A =
[[127 127 126 137 130 123 109]
 [132 128 128 138 130 128 125]
 [114 144 118 121 119 112 109]
 [128 144 126 152 127 120 116]
 [126 128 127 119 127 126 132]
 [133 122 128 142 133 128 120]
 [125 130 127 116 126 130 137]
 [128 118 133 108 129 137 147]
 [122 136 127 109 121 123 133]
 [128 128 127 133 127 123 121]
 [130 137 128 142 127 124 124]
 [127 116 131 114 130 138 137]
 [127 128 126 134 128 126 108]
 [124 139 121 134 125 124 100]
 [129 117 131 120 131 135 134]
 [125 127 127 119 127 125 128]]
Counting starts at 1.
The top-left entry: 127
Give the entry at row 3, column 1.
114
The top entry of the column that holds the largest entry -> 137
The entry in row 1 and column 2 -> 127
Give the top-right entry.
109
The entry at row 3, column 3: 118
Give the entry in the bottom-right corner.
128
The entry in the bottom-left corner: 125
Give the entry directly above the largest entry.
121
Give the maximum.
152
The entry directly above the smallest entry: 108
The entry in row 2 and column 1 is 132
Give the entry at row 1, column 3.
126
Give the entry just left of the smallest entry.
124
The entry directly below the largest entry: 119
Give the entry directly below 139.
117
Give the entry at row 3, column 2.
144

W = ((111, 124, 130, 129, 117), (151, 122, 126, 130, 126), (146, 142, 113, 130, 112), (128, 121, 137, 127, 123), (139, 131, 130, 125, 126))
The entry just left of 137: 121
The entry just left of 112 is 130
The entry just left of the centre entry -> 142
The entry just right of 125: 126
The entry just left of 131: 139
The entry at the centre is 113

Questions about the array below. Indices start at 1.
1) Read off the entry at row 1, column 1.
2) Read off the entry in row 3 and column 1.
3) Read off the bottom-left entry.
4) Read off the entry at row 1, column 3.
5) Read off the entry just right of 135.
6) Read off the entry in row 2 and column 1.
7) Read off the entry in row 3 and column 3.
array([[131, 131, 130, 130, 132, 131, 132, 131, 123, 121, 132, 131],
       [131, 132, 133, 132, 130, 125, 132, 133, 126, 127, 135, 131],
       [130, 132, 130, 130, 130, 131, 130, 134, 125, 123, 126, 131],
       [130, 131, 131, 130, 130, 127, 129, 130, 128, 129, 129, 130],
       [133, 132, 131, 134, 131, 129, 134, 136, 125, 126, 130, 131],
       [131, 132, 131, 131, 130, 129, 130, 133, 125, 124, 129, 131],
       [130, 129, 129, 131, 131, 132, 131, 129, 127, 127, 123, 129],
       [130, 131, 131, 131, 129, 126, 129, 134, 126, 125, 128, 131],
       [134, 133, 130, 133, 137, 139, 138, 131, 123, 125, 127, 131],
       [133, 134, 131, 131, 133, 132, 134, 133, 126, 129, 131, 130],
       [132, 130, 131, 133, 132, 129, 134, 132, 125, 126, 129, 130],
       [130, 128, 131, 131, 128, 122, 129, 132, 126, 124, 131, 131],
       [110, 110, 112, 112, 120, 142, 112, 107, 132, 134, 112, 115]])
1) 131
2) 130
3) 110
4) 130
5) 131
6) 131
7) 130

M = 128,123,124,126,154,137,129,120,133,131,130,118,121,137
Find the entry just right of the largest entry.
A: 137
Find the entry just left of the smallest entry.
A: 130

Questions about the row below.
1) Give the largest entry.
2) Give the entry just left of 125.
[152 132 130 136 141 110 132 138 136 119 125 126 134 130 129 104]
1) 152
2) 119

a =
[[124 124 125 124 124 124 124 124 124 125 124 124 124 124 124]
 [123 124 124 124 124 125 123 124 123 123 124 123 124 123 124]
 [124 124 123 123 124 124 124 124 123 123 123 124 124 124 124]
 [124 124 124 124 124 124 124 124 124 124 124 124 124 124 124]
 [128 127 127 127 128 127 128 128 127 127 127 128 128 128 128]
 [140 120 110 117 129 112 127 119 124 107 122 141 135 139 132]
 [127 125 125 125 125 124 126 125 126 125 126 127 126 127 125]
 [129 123 121 123 125 121 126 123 125 121 124 129 127 129 126]
 [123 124 124 124 124 125 124 124 123 124 124 123 124 123 124]
 [108 134 144 136 123 143 124 134 128 148 129 107 115 110 119]
 [127 127 127 127 127 127 127 127 127 127 127 127 127 127 127]
 [123 124 124 124 124 124 124 124 123 124 124 124 124 123 124]
 [124 124 124 124 124 124 124 124 124 124 124 124 124 124 124]
 [138 120 113 118 128 114 127 120 124 110 123 139 133 137 131]
 [136 121 114 119 128 116 126 120 124 112 123 136 132 135 130]
 [128 124 122 123 125 122 125 124 125 122 124 128 126 128 125]]
Indices start at 1.
Find the maximum.
Answer: 148
The entry in the bottom-right corner: 125
The top-left entry is 124
The bottom entry of the column that holds the largest entry is 122
Find the entry just right of the largest entry.
Answer: 129
Find the entry directly below 133.
Answer: 132
The entry in row 2 and column 1: 123
The entry just left of the largest entry: 128
The entry just right of 141 is 135
Find the entry directly below the largest entry.
Answer: 127
Find the entry in row 3 and column 1.
Answer: 124
Find the entry at row 2, column 3.
Answer: 124
The entry in row 1 and column 2 is 124
Find the entry in row 1 and column 3.
Answer: 125
Find the entry directly above the largest entry.
Answer: 124
The entry in row 3 and column 3 -> 123
Find the entry in the top-right corner.
Answer: 124
The entry in row 3 and column 2: 124
The top entry of the column that holds the largest entry: 125

data =
[[120 111 117 130 134 137 126 125 124 122 116 121]
 [113 125 139 128 135 131 122 114 114 115 137 127]
 [128 126 124 131 127 128 131 130 130 127 126 127]
 [126 127 123 133 126 130 131 132 131 125 127 127]
 [126 128 123 131 126 127 129 132 132 122 126 127]
 [128 127 124 126 125 128 128 131 131 128 125 126]
 [144 120 127 118 131 123 131 119 120 156 122 122]
 [136 140 123 123 118 125 126 145 146 128 124 130]
 [125 126 124 138 127 128 135 130 129 127 127 124]
 [125 127 124 135 127 128 132 131 130 125 127 127]
 [137 142 145 126 131 120 129 123 123 139 141 138]
 [129 129 123 121 122 147 120 136 138 128 121 131]
 [140 128 137 110 147 128 111 124 123 130 122 145]
 [121 130 122 141 124 135 131 138 137 114 128 130]
 [129 132 125 117 121 151 115 139 141 126 120 135]]
Indices start at 1.
Which number is the entry at row 1, column 1?
Answer: 120
The entry in the bottom-right corner: 135
Which number is the entry directly above 133?
Answer: 131
The top entry of the column that holds the largest entry -> 122
Which number is the bottom-left entry?
Answer: 129
Which number is the bottom entry of the column that holds the smallest entry?
Answer: 117
Which number is the entry at row 1, column 2?
Answer: 111
Which number is the entry in the top-right corner?
Answer: 121
Which number is the entry in row 3 and column 1?
Answer: 128
The entry in row 2 and column 1 is 113
The entry directly below the largest entry -> 128
Which number is the bottom entry of the column that holds the largest entry?
Answer: 126
Which number is the top entry of the column that holds the smallest entry?
Answer: 130
Which number is the minimum?
Answer: 110
The entry just left of the largest entry -> 120
Which number is the entry at row 1, column 3?
Answer: 117
Which number is the entry directly above the smallest entry?
Answer: 121
Which number is the entry at row 3, column 2?
Answer: 126
The entry in row 2 and column 2 -> 125
Which number is the entry directly above the largest entry?
Answer: 128
The entry at row 3, column 3 is 124
The maximum is 156

array([[112, 129, 129, 144, 115, 113, 127, 145, 116, 135, 147, 122, 117,
        122],
       [111, 131, 130, 145, 116, 112, 125, 144, 116, 136, 149, 121, 116,
        120],
       [112, 130, 130, 145, 116, 112, 126, 145, 116, 135, 149, 121, 117,
        121],
       [112, 130, 130, 144, 116, 113, 126, 145, 116, 135, 148, 122, 117,
        121],
       [114, 127, 129, 142, 114, 115, 128, 145, 116, 135, 145, 124, 119,
        123]])
The minimum is 111
Give the entry just right of 136.
A: 149

117  113  117  102  116  126  142  149  132  140  140
130  137  136  151  131  123  109  101  116  122  122
Rows and columns are numbered from 1.
The entry just right of the smallest entry -> 116
The bottom-right entry: 122
The top entry of the column that holds the smallest entry -> 149
Report the entry at row 1, column 1.
A: 117
Report the entry just right of 126.
A: 142
The entry in the top-right corner is 140
The entry at row 2, column 3: 136
